Below are the code and all the weights of a small trained network. Each question names an input and a class and asks about switching units off, where a switched-off unit gives its printed mean instead of its output.

import numpy as np


def w(rows, s, z=0):
    codes = np.array(rows[::2]) - 128.0
    scale = np.full(codes.shape[1], s)
    scale[-1] = z or s
    return codes * scale


def norm(h):
    return h / np.sqrt((h * h).mean(-1, keepdims=True) + 1e-5)


def f(y):
    return y / 2 * (1 + np.tanh(0.7978845608 * (y + 0.044715 * y**3)))


def log_softmax(a):
    a = a - a.max(-1, keepdims=True)
    return a - np.log(np.exp(a).sum(-1, keepdims=True))


def net(x, mask):
    res = np.array(x, float).reshape(1, 2) / 4 @ E
    u = 0
    for l in range(2):
        y = f(norm(res) @ A[l][:, :-1].T + A[l][:, -1])
        res = res + np.where(mask[u : u + 6], y, B[l][:, -1]) @ B[l][:, :-1]
        u += 6
    return log_softmax(norm(res)[-1] @ U[:, :-1].T + U[:, -1])


A, B = {}, {}
E = w([
[148,58,124,21,96,127,206,106,51],'x0',
[8,231,136,196,229,121,3,204,156],'x1',
],0.0019)
A[0] = w([
[125,215,138,246,135,123,44,152,209,2],'L0N0',
[67,220,91,135,200,151,18,208,118,68],'L0N1',
[126,123,128,127,137,112,145,137,106,156],'L0N2',
[78,138,153,103,157,114,129,154,95,27],'L0N3',
[120,213,162,255,171,129,52,130,224,41],'L0N4',
[184,105,95,126,68,135,157,101,139,92],'L0N5',
],0.0037,0.00059)
B[0] = w([
[170,141,2,106,150,132,101,211,215,240],'L0N0',
[132,118,171,157,156,86,173,102,126,247],'L0N1',
[128,138,131,158,105,136,116,144,131,133],'L0N2',
[104,165,130,149,125,147,75,140,111,134],'L0N3',
[175,117,32,106,141,141,108,201,191,254],'L0N4',
[169,147,141,167,123,110,154,114,128,185],'L0N5',
],0.0045,0.0047)
A[1] = w([
[224,65,142,137,65,143,188,38,140,2],'L1N0',
[98,117,80,84,102,136,125,146,107,86],'L1N1',
[110,137,93,100,136,131,124,164,86,87],'L1N2',
[111,129,119,83,60,193,79,148,81,248],'L1N3',
[146,172,153,172,125,123,132,130,127,104],'L1N4',
[148,127,2,134,151,154,78,196,249,75],'L1N5',
],0.0038,0.00056)
B[1] = w([
[195,217,186,139,101,119,247,123,93,251],'L1N0',
[145,142,105,188,112,116,76,103,197,131],'L1N1',
[115,97,141,131,129,154,59,90,178,129],'L1N2',
[183,109,63,172,66,187,107,122,229,129],'L1N3',
[114,108,150,20,109,171,124,143,97,127],'L1N4',
[146,160,3,164,209,25,171,245,160,253],'L1N5',
],0.0027,0.0052)
U = w([
[215,142,196,119,65,135,254,72,85,221],'0',
[108,75,113,114,63,203,53,72,145,6],'1',
[35,131,238,137,189,104,102,102,63,62],'2',
[152,142,38,148,194,84,125,202,189,227],'3',
],0.0088,0.0017)

Each question gives the input, the list of numbers given to net, and the class t.
The units are the neurons (one row each of A and B). Each row of codes is followed by its name. A weight is (code - 128) times the scale printed after its matrix; where a second scale follows, it is the last column's (A, B and U).
mask holds one flag per neuron, layer by layer. A switched-off neuron (its flag False) gives its mean, the last column of its row in B, instead of its output. The means were averaged over made-up inputs and are rounded, as every weight is.
A unit's drop is (log p(t) with every unit on - log p(t) with that unit switched off) / (log p(t) with every unit on - log p(t) with every unit switched off).
The circuit of an input: a set's keep is (log p(t) with only the set's units on - log p(t) with every unit switched off) / (log p(t) with every unit on - log p(t) with every unit switched off). Starting from all 12 units, units are removed one at a time, each time the one whose removal leaves the highest keep (on an exact tie, the one counted first), for as long as the keep stays at least 0.8.
circuit, biggest first: the units of the circuit, biggest drop first
most important unit: the unit with the biggest drop
top k neurons: the k neurons with the biggest drops, biggest first
drop when u is switched off: that unit's drop, to one decimal
input [3,2], class 2: circuit, biggest first => L0N0; L0N4; L1N0
input [-7,-7], class 0: circuit, biggest first => L0N0; L0N4
input [5,6], class 2: circuit, biggest first => L0N1; L0N0; L0N4; L1N5
input [6,7], class 2: circuit, biggest first => L0N0; L0N1; L0N4; L1N5
input [6,3], class 1: most important unit => L0N0
input [5,1], class 1: top 2 neurons => L0N1; L0N0
input [4,2], class 1: top 3 neurons => L0N0; L0N4; L0N1
input [5,2], class 1: drop when L1N5 is switched off => 0.4
input [1,-3], class 0: drop when L0N0 is switched off => 0.1
input [7,8], class 2: drop when L0N1 is switched off => 0.2
